Below are the code and all the weights of a small trained network. Each question names an input and a target symbol and asks about switching units off, where a switched-off unit gives its printed mean instead of its output.

import numpy as np


def w(rows, s, z=0):
    codes = np.array(rows[::2]) - 128.0
    scale = np.full(codes.shape[1], s)
    scale[-1] = z or s
    return codes * scale


def norm(h):
    return h / np.sqrt((h * h).mean(-1, keepdims=True) + 1e-5)


def f(y):
    return y / 2 * (1 + np.tanh(0.7978845608 * (y + 0.044715 * y**3)))


def softmax(a):
    e = np.exp(a - a.max(-1, keepdims=True))
    return e / e.sum(-1, keepdims=True)


def log_softmax(a):
    a = a - a.max(-1, keepdims=True)
    return a - np.log(np.exp(a).sum(-1, keepdims=True))


def net(x, mask):
    ids = ['ΔΘΛΞΩμ'.index(c) for c in x.split()]
    T = len(ids)
    res = E[ids] + P[:T]
    r = norm(res)
    for j in range(2):
        rows = slice(2 * j, 2 * j + 2)
        q, k, v = (r @ M[0][rows].T for M in (Q, K, V))
        z = softmax(np.where(np.tri(T) > 0, q @ k.T / 2**0.5, -1e9)) @ v
        o = O[0][rows]
        res = res + np.where(mask[j], z, o[:, -1]) @ o[:, :-1]
    y = f(norm(res) @ A[0][:, :-1].T + A[0][:, -1])
    res = res + np.where(mask[2:6], y, B[0][:, -1]) @ B[0][:, :-1]
    return log_softmax(norm(res)[-1] @ U[:, :-1].T + U[:, -1])


Q, K, V, O, A, B = {}, {}, {}, {}, {}, {}
E = w([
[127,122,51,158],'Δ',
[146,54,253,93],'Θ',
[209,119,86,95],'Λ',
[78,157,153,85],'Ξ',
[50,79,122,181],'Ω',
[64,181,150,36],'μ',
],0.0078)
P = w([
[55,254,140,124],'0',
[56,95,26,24],'1',
[90,222,130,133],'2',
[88,95,53,66],'3',
[107,196,127,138],'4',
[114,97,73,95],'5',
[129,176,129,148],'6',
[130,99,90,123],'7',
[145,166,134,159],'8',
[147,97,103,141],'9',
[162,145,126,168],'10',
[167,87,119,168],'11',
[173,131,132,180],'12',
[186,67,148,182],'13',
],0.0073)
Q[0] = w([
[77,16,50,99],'H0',
[95,5,137,98],'H0',
[124,194,161,153],'H1',
[131,201,152,207],'H1',
],0.026)
K[0] = w([
[61,216,78,23],'H0',
[33,175,166,30],'H0',
[198,58,116,205],'H1',
[167,108,93,248],'H1',
],0.016)
V[0] = w([
[255,119,141,93],'H0',
[139,178,5,168],'H0',
[181,165,136,37],'H1',
[175,196,65,111],'H1',
],0.017)
O[0] = w([
[130,132,2,27,34],'H0',
[201,242,50,221,116],'H0',
[217,69,103,27,255],'H1',
[197,187,145,11,198],'H1',
],0.009,0.007)
A[0] = w([
[132,171,131,202,42],'N0',
[104,2,101,79,72],'N1',
[143,102,94,153,251],'N2',
[117,99,160,215,228],'N3',
],0.024,0.0024)
B[0] = w([
[6,165,146,140,159],'N0',
[31,90,120,41,247],'N1',
[201,174,251,136,132],'N2',
[250,41,53,107,157],'N3',
],0.019,0.014)
U = w([
[13,80,117,65,146],'Δ',
[117,53,76,241,215],'Θ',
[214,158,19,85,121],'Λ',
[193,66,125,158,2],'Ξ',
[52,227,120,181,173],'Ω',
[203,144,255,150,91],'μ',
],0.0092,0.0027)

Each question gives the input, a string of symbols that net reads in full, and the target symbol t.
The units are the heads (2 rows each of Q, K, V and O) and the neurons (one row each of A and B). Each row of codes is followed by its name. A weight is (code - 128) times the scale printed after its matrix; where a second scale follows, it is the last column's (O, A, B and U).
mask holds one flag per unit, heads first, then neurons. A switched-off unit (its flag False) gives its mean, the last column of its rows in O or B, instead of its output. The means were averaged over made-up inputs and are rounded, as every weight is.
A unit's drop is (log p(t) with every unit on - log p(t) with that unit switched off) / (log p(t) with every unit on - log p(t) with every unit switched off).
The circuit of an input: a set's keep is (log p(t) with only the set's units on - log p(t) with every unit switched off) / (log p(t) with every unit on - log p(t) with every unit switched off). Starting from all 6 units, units are removed one at a time, each time the one whose removal leaves the highest keep (on an exact tie, the one counted first), for as long as the keep stays at least 0.8.
circuit, biggest first: the units of the circuit, biggest drop first
most important unit: the unit with the biggest drop
top k neurons: the k neurons with the biggest drops, biggest first
heads that matter: for each layer, one digit per head in row order, 1 if its drop is at least 0.15 and else 0, layers parted by /
drop when u is switched off: that unit's drop, to one decimal
input Θ Θ Δ μ μ μ Ξ, target Ω: most important unit -> H0
input Θ μ μ Λ μ, target Λ: circuit, biggest first -> H0, N1
input Ω μ μ, target Θ: circuit, biggest first -> N3, H1, N1
input μ Δ μ μ Δ Θ Θ Ξ, target Ξ: circuit, biggest first -> H0, N1, N3
input μ Δ μ, target Ω: heads that matter -> 10
input Δ μ Ξ μ Ξ μ μ Λ Θ Δ Θ Ω, target Λ: circuit, biggest first -> H0, N3
input Δ μ μ μ Ω, target Θ: circuit, biggest first -> N3, H1
input μ μ μ, target μ: top 2 neurons -> N1, N0
input Ω Ξ μ Δ μ μ Δ μ μ Ω Ξ, target Θ: circuit, biggest first -> N3, H1
input Θ μ Λ Λ μ Δ Θ Ξ Θ Δ μ μ μ, target Ω: heads that matter -> 00
input μ Λ Λ μ Ξ Ξ μ Λ μ μ Ξ, target Λ: heads that matter -> 10
input μ Δ μ Ω Ξ, target Θ: top 2 neurons -> N3, N0
input μ μ Ξ Δ Λ μ μ Δ Ω Λ Λ Λ, target μ: top 3 neurons -> N1, N3, N2
input Δ μ Ξ μ μ μ Ξ, target Ω: most important unit -> N0
input μ μ μ μ μ Θ μ Θ Θ Λ Θ Λ, target μ: top 2 neurons -> N1, N3
input μ Ξ Δ μ Δ μ Ω, target Θ: drop when N0 is switched off -> 0.2
input μ Θ μ μ μ μ Θ μ μ Λ μ, target Λ: drop when N1 is switched off -> 0.1
input μ μ μ Θ Θ Δ μ Λ Ξ Δ Ξ Δ, target Ξ: drop when H0 is switched off -> 0.9
input μ μ Λ Δ Λ Ω, target Λ: drop when H0 is switched off -> 1.1
input Λ μ μ Θ Λ, target Λ: most important unit -> H0
